Below are the code and all the weights of a small trained network. Each question names an input and a target symbol and asks about switching units off, where a switched-off unit gives its printed mean instead of its output.

import numpy as np


def w(rows, s, z=0):
    codes = np.array(rows[::2]) - 128.0
    scale = np.full(codes.shape[1], s)
    scale[-1] = z or s
    return codes * scale


def norm(h):
    return h / np.sqrt((h * h).mean(-1, keepdims=True) + 1e-5)


def f(y):
    return y / 2 * (1 + np.tanh(0.7978845608 * (y + 0.044715 * y**3)))


def softmax(a):
    e = np.exp(a - a.max(-1, keepdims=True))
    return e / e.sum(-1, keepdims=True)


def log_softmax(a):
    a = a - a.max(-1, keepdims=True)
    return a - np.log(np.exp(a).sum(-1, keepdims=True))


def net(x, mask):
    ids = ['βγεζμξσψ'.index(c) for c in x.split()]
    T = len(ids)
    res = E[ids] + P[:T]
    r = norm(res)
    for j in range(3):
        rows = slice(2 * j, 2 * j + 2)
        q, k, v = (r @ M[0][rows].T for M in (Q, K, V))
        z = softmax(np.where(np.tri(T) > 0, q @ k.T / 2**0.5, -1e9)) @ v
        o = O[0][rows]
        res = res + np.where(mask[j], z, o[:, -1]) @ o[:, :-1]
    y = f(norm(res) @ A[0][:, :-1].T + A[0][:, -1])
    res = res + np.where(mask[3:27], y, B[0][:, -1]) @ B[0][:, :-1]
    return log_softmax(norm(res)[-1] @ U[:, :-1].T + U[:, -1])


Q, K, V, O, A, B = {}, {}, {}, {}, {}, {}
E = w([
[194,181,52,91,128,170],'β',
[54,204,157,154,139,33],'γ',
[137,109,209,66,123,88],'ε',
[237,196,167,63,136,128],'ζ',
[116,220,218,165,148,226],'μ',
[146,130,137,253,120,191],'ξ',
[171,36,116,140,203,136],'σ',
[87,161,102,139,234,163],'ψ',
],0.019)
P = w([
[89,142,93,152,51,246],'0',
[82,135,129,131,73,200],'1',
[106,106,136,117,101,164],'2',
[137,113,137,107,122,137],'3',
[158,119,139,109,138,111],'4',
[168,125,146,131,156,83],'5',
[173,134,149,143,176,56],'6',
[179,139,142,148,185,41],'7',
],0.013)
Q[0] = w([
[181,215,167,227,82,84],'h1',
[102,50,102,136,66,25],'h1',
[195,142,170,142,148,84],'h2',
[207,149,68,95,117,94],'h2',
[124,128,31,118,134,92],'h3',
[143,105,197,96,250,82],'h3',
],0.012)
K[0] = w([
[151,156,169,33,169,93],'h1',
[179,94,112,248,203,133],'h1',
[193,171,122,143,155,81],'h2',
[158,133,180,158,180,103],'h2',
[156,143,123,149,217,71],'h3',
[167,83,209,71,87,89],'h3',
],0.014)
V[0] = w([
[188,244,133,204,212,85],'h1',
[148,92,180,160,162,110],'h1',
[139,156,1,55,124,128],'h2',
[148,153,181,92,237,73],'h2',
[151,153,163,201,107,148],'h3',
[74,120,213,98,139,152],'h3',
],0.009)
O[0] = w([
[129,132,62,161,49,146,126],'h1',
[157,182,140,68,119,126,2],'h1',
[123,137,21,38,123,143,239],'h2',
[27,85,163,80,151,204,76],'h2',
[80,157,76,101,72,137,154],'h3',
[2,157,66,168,169,122,127],'h3',
],0.009,0.004)
A[0] = w([
[128,139,114,152,165,153,95],'n1',
[16,111,87,108,161,101,129],'n2',
[159,165,241,123,108,178,51],'n3',
[114,84,104,103,107,185,73],'n4',
[83,100,165,24,4,158,38],'n5',
[35,49,142,87,74,78,43],'n6',
[118,169,83,136,143,107,98],'n7',
[167,143,178,68,98,156,128],'n8',
[38,110,157,183,150,41,21],'n9',
[147,138,167,116,11,173,26],'n10',
[156,145,130,155,178,164,188],'n11',
[88,154,118,170,80,146,155],'n12',
[141,28,125,127,92,171,2],'n13',
[94,81,123,121,94,167,160],'n14',
[68,118,134,146,72,90,32],'n15',
[94,31,131,174,175,81,158],'n16',
[120,118,204,196,212,102,193],'n17',
[130,184,165,135,122,21,130],'n18',
[55,131,152,91,216,111,88],'n19',
[154,165,165,60,127,48,69],'n20',
[63,142,102,148,176,127,115],'n21',
[147,122,132,253,169,72,101],'n22',
[110,111,91,198,110,121,21],'n23',
[158,170,101,109,53,105,75],'n24',
],0.015,0.0054)
B[0] = w([
[135,142,157,110,120,101,168],'n1',
[99,196,157,136,211,75,203],'n2',
[78,133,194,140,121,232,173],'n3',
[111,125,177,178,144,81,146],'n4',
[73,9,58,58,199,161,137],'n5',
[207,141,166,82,181,66,145],'n6',
[149,175,167,86,116,134,169],'n7',
[76,96,117,186,139,102,185],'n8',
[105,123,85,127,22,235,166],'n9',
[49,110,121,164,191,68,159],'n10',
[78,179,196,73,107,88,254],'n11',
[208,96,115,82,139,89,176],'n12',
[90,80,172,144,54,63,134],'n13',
[139,109,151,188,172,80,135],'n14',
[156,132,39,79,83,116,132],'n15',
[135,203,188,86,59,134,186],'n16',
[93,127,132,2,86,45,219],'n17',
[39,157,65,176,54,88,152],'n18',
[183,160,157,62,112,241,214],'n19',
[90,91,31,191,148,59,154],'n20',
[130,180,188,70,170,106,192],'n21',
[101,107,171,249,221,161,186],'n22',
[176,46,91,139,175,143,142],'n23',
[121,113,120,65,113,166,188],'n24',
],0.0093,0.0083)
U = w([
[210,132,100,60,92,196,204],'β',
[79,168,90,161,55,75,123],'γ',
[121,126,133,107,97,156,1],'ε',
[61,73,99,93,121,169,130],'ζ',
[77,170,181,159,62,254,93],'μ',
[176,118,143,179,125,149,228],'ξ',
[140,93,188,109,45,75,169],'σ',
[150,180,120,98,216,68,86],'ψ',
],0.009,0.0037)

Each question gives the input, a string of symbols that net reads in full, and the target symbol t.
The units are the heads (2 rows each of Q, K, V and O) and the neurons (one row each of A and B). Each row of codes is followed by its name. A weight is (code - 128) times the scale printed after its matrix; where a second scale follows, it is the last column's (O, A, B and U).
mask holds one flag per unit, heads first, then neurons. A switched-off unit (its flag False) gives its mean, the last column of its rows in O or B, instead of its output. The means were averaged over made-up inputs and are rounded, as every weight is.
A unit's drop is (log p(t) with every unit on - log p(t) with that unit switched off) / (log p(t) with every unit on - log p(t) with every unit switched off).
The circuit of an input: a set's keep is (log p(t) with only the set's units on - log p(t) with every unit switched off) / (log p(t) with every unit on - log p(t) with every unit switched off). Starting from the 12 units with the biggest drops (on a tie, the unit counted first), units are removed one at a time, each time the one whose removal leaves the highest keep (on an exact tie, the one counted first), for as long as the keep stays at least 0.8.
circuit, biggest first: the units of the circuit, biggest drop first
top k neurons: the k neurons with the biggest drops, biggest first
heads that matter: for each layer, one digit per head in row order, 1 if its drop is at least 0.15 and else 0, layers parted by /
drop when u is switched off: that unit's drop, to one decimal
input ξ ψ β ξ γ, target γ: circuit, biggest first	[n18]
input β ψ β, target ψ: circuit, biggest first	[n19, n4, n9, n16]
input ξ β σ β ψ β β β, target β: heads that matter	101
input ψ β β μ β β β β, target β: circuit, biggest first	[h3, h2, n2]
input ψ σ β ψ β ψ ε ζ, target μ: circuit, biggest first	[h2, n3]
input ψ β ψ μ ζ ψ ξ ε, target ζ: circuit, biggest first	[n5, h1, h2]
input β σ ψ μ β μ μ β, target μ: heads that matter	111
input β ψ β β σ ξ, target ξ: heads that matter	010
input ψ ε β, target μ: heads that matter	110
input β γ β, target γ: top 4 neurons	[n19, n10, n3, n4]
input ε β β, target ψ: circuit, biggest first	[h1, n20, h2]
input μ β σ β, target σ: top 3 neurons	[n19, n22, n3]
input ξ ξ β μ μ γ, target γ: top 2 neurons	[n18, n9]
input β β ε β μ β ξ β, target γ: heads that matter	010
input μ β β ψ β β β ψ, target β: circuit, biggest first	[h2, n19]
input β β ε, target ψ: top 2 neurons	[n2, n6]
input ζ ζ ψ β ξ ξ β, target ξ: heads that matter	110
input μ β μ β σ σ β, target σ: heads that matter	111
input β ε ψ β β ξ, target ψ: circuit, biggest first	[h1]
input β β σ σ, target σ: circuit, biggest first	[n13]
input β β β β ψ, target β: top 2 neurons	[n2, n22]
input ψ μ μ β ζ, target ζ: heads that matter	010
input β ζ ζ β, target ζ: drop when n17 is switched off	0.1
input β ψ β μ ψ ζ ζ, target ζ: drop when h2 is switched off	0.7
input β σ β ε, target ψ: drop when n2 is switched off	0.3
input ζ β ζ β, target ζ: drop when n8 is switched off	0.2
